Below are the code and all the weights of a small trained network. Each question names an input and a class and asks about switching units off, where a switched-off unit gives its printed mean instead of its output.

import numpy as np


def w(rows, s, z=0):
    codes = np.array(rows[::2]) - 128.0
    scale = np.full(codes.shape[1], s)
    scale[-1] = z or s
    return codes * scale


def f(y):
    return y / 2 * (1 + np.tanh(0.7978845608 * (y + 0.044715 * y**3)))


def log_softmax(a):
    a = a - a.max(-1, keepdims=True)
    return a - np.log(np.exp(a).sum(-1, keepdims=True))


def net(x, mask):
    res = np.array(x, float).reshape(1, 6) / 4 @ E
    y = f(res @ A[0][:, :-1].T + A[0][:, -1])
    res = res + np.where(mask, y, B[0][:, -1]) @ B[0][:, :-1]
    return log_softmax(res[-1] @ U[:, :-1].T + U[:, -1])


A, B = {}, {}
E = w([
[192,137,180,166,4,108,169,185,107],'x0',
[65,159,66,153,107,106,149,122,29],'x1',
[119,153,154,145,131,141,114,135,126],'x2',
[109,135,112,134,104,127,98,148,144],'x3',
[126,127,125,136,127,117,115,136,133],'x4',
[96,203,160,53,109,46,168,81,151],'x5',
],0.015)
A[0] = w([
[76,139,148,46,161,104,111,89,138,119],'n1',
[66,149,84,140,116,100,134,111,34,158],'n2',
[185,181,167,118,4,34,151,97,126,6],'n3',
[150,153,151,107,120,144,89,178,217,254],'n4',
[150,109,42,173,211,205,70,89,123,212],'n5',
[120,117,104,163,90,149,154,149,21,111],'n6',
[145,147,127,104,112,134,145,128,127,106],'n7',
[142,120,125,131,80,168,104,158,119,73],'n8',
[168,80,182,119,113,165,121,156,192,229],'n9',
[230,107,99,175,116,134,158,137,171,147],'n10',
[121,163,153,144,160,116,110,132,144,116],'n11',
[109,97,166,84,162,120,120,101,220,198],'n12',
[211,89,139,187,81,180,125,162,91,163],'n13',
[142,185,132,91,94,90,142,113,164,146],'n14',
[52,171,86,103,155,95,121,75,73,125],'n15',
],0.013,0.0065)
B[0] = w([
[99,120,123,95,92,75,68,59,136,211],'n1',
[165,178,54,148,124,112,122,110,39,222],'n2',
[141,107,117,125,153,221,204,193,110,242],'n3',
[120,123,115,85,154,136,132,105,154,210],'n4',
[119,119,151,153,166,228,228,208,97,250],'n5',
[133,106,160,177,20,58,136,168,82,208],'n6',
[130,133,146,158,145,160,134,141,131,140],'n7',
[145,132,86,139,102,120,106,144,122,164],'n8',
[160,172,102,54,206,132,92,163,145,221],'n9',
[159,167,105,76,111,118,122,125,181,193],'n10',
[146,132,130,154,157,119,141,112,152,143],'n11',
[40,97,127,168,176,134,75,126,239,220],'n12',
[197,153,129,59,106,45,75,128,136,235],'n13',
[67,107,115,147,183,163,150,127,155,196],'n14',
[174,248,79,83,121,120,129,82,81,225],'n15',
],0.011,0.021)
U = w([
[108,60,133,127,200,249,173,189,201,208],'0',
[167,198,61,64,136,80,73,83,135,154],'1',
[85,112,79,217,99,215,230,166,30,208],'2',
[144,70,127,205,1,22,98,149,100,2],'3',
[5,73,113,178,162,115,80,9,217,30],'4',
],0.0084,0.0023)

Each question gives the input, the list of numbers given to net, and the class t.
The units are the neurons (one row each of A and B). Each row of codes is followed by its name. A weight is (code - 128) times the scale printed after its matrix; where a second scale follows, it is the last column's (A, B and U).
mask holds one flag per neuron, in row order. A switched-off neuron (its flag False) gives its mean, the last column of its row in B, instead of its output. The means were averaged over made-up inputs and are rounded, as every weight is.
A unit's drop is (log p(t) with every unit on - log p(t) with that unit switched off) / (log p(t) with every unit on - log p(t) with every unit switched off).
The circuit of an input: a set's keep is (log p(t) with only the set's units on - log p(t) with every unit switched off) / (log p(t) with every unit on - log p(t) with every unit switched off). Starting from the 12 units with the biggest drops (on a tie, the unit counted first), units are removed one at a time, each time the one whose removal leaves the highest keep (on an exact tie, the one counted first), for as long as the keep stays at least 0.8.
circuit, biggest first: the units of the circuit, biggest drop first
k most important neurons: the k neurons with the biggest drops, biggest first
drop of u: that unit's drop, to one decimal
input [2,-5,-4,-8,-3,-7], class 1: circuit, biggest first -> n13
input [-2,0,2,0,-5,1], class 4: 3 most important neurons -> n3, n13, n9
input [1,-3,0,4,-5,-7], class 1: 2 most important neurons -> n13, n3
input [6,5,8,5,-3,0], class 3: 3 most important neurons -> n5, n6, n13
input [-2,1,-2,4,-8,-6], class 2: 2 most important neurons -> n12, n5
input [-4,8,6,4,7,0], class 2: 2 most important neurons -> n13, n5
input [4,8,4,4,-2,-1], class 3: 2 most important neurons -> n6, n5
input [7,1,8,-8,-6,7], class 2: 2 most important neurons -> n12, n9
input [0,-5,-3,3,-2,2], class 4: 2 most important neurons -> n5, n3
input [8,1,-6,6,-7,-1], class 3: 2 most important neurons -> n6, n13
input [-1,-6,4,-3,4,6], class 4: drop of n1 -> 0.0
input [3,-2,5,2,-4,-7], class 1: drop of n13 -> 0.3
input [-7,6,-4,6,7,-3], class 2: drop of n5 -> 1.1
input [6,7,-7,7,-3,-1], class 3: circuit, biggest first -> n6
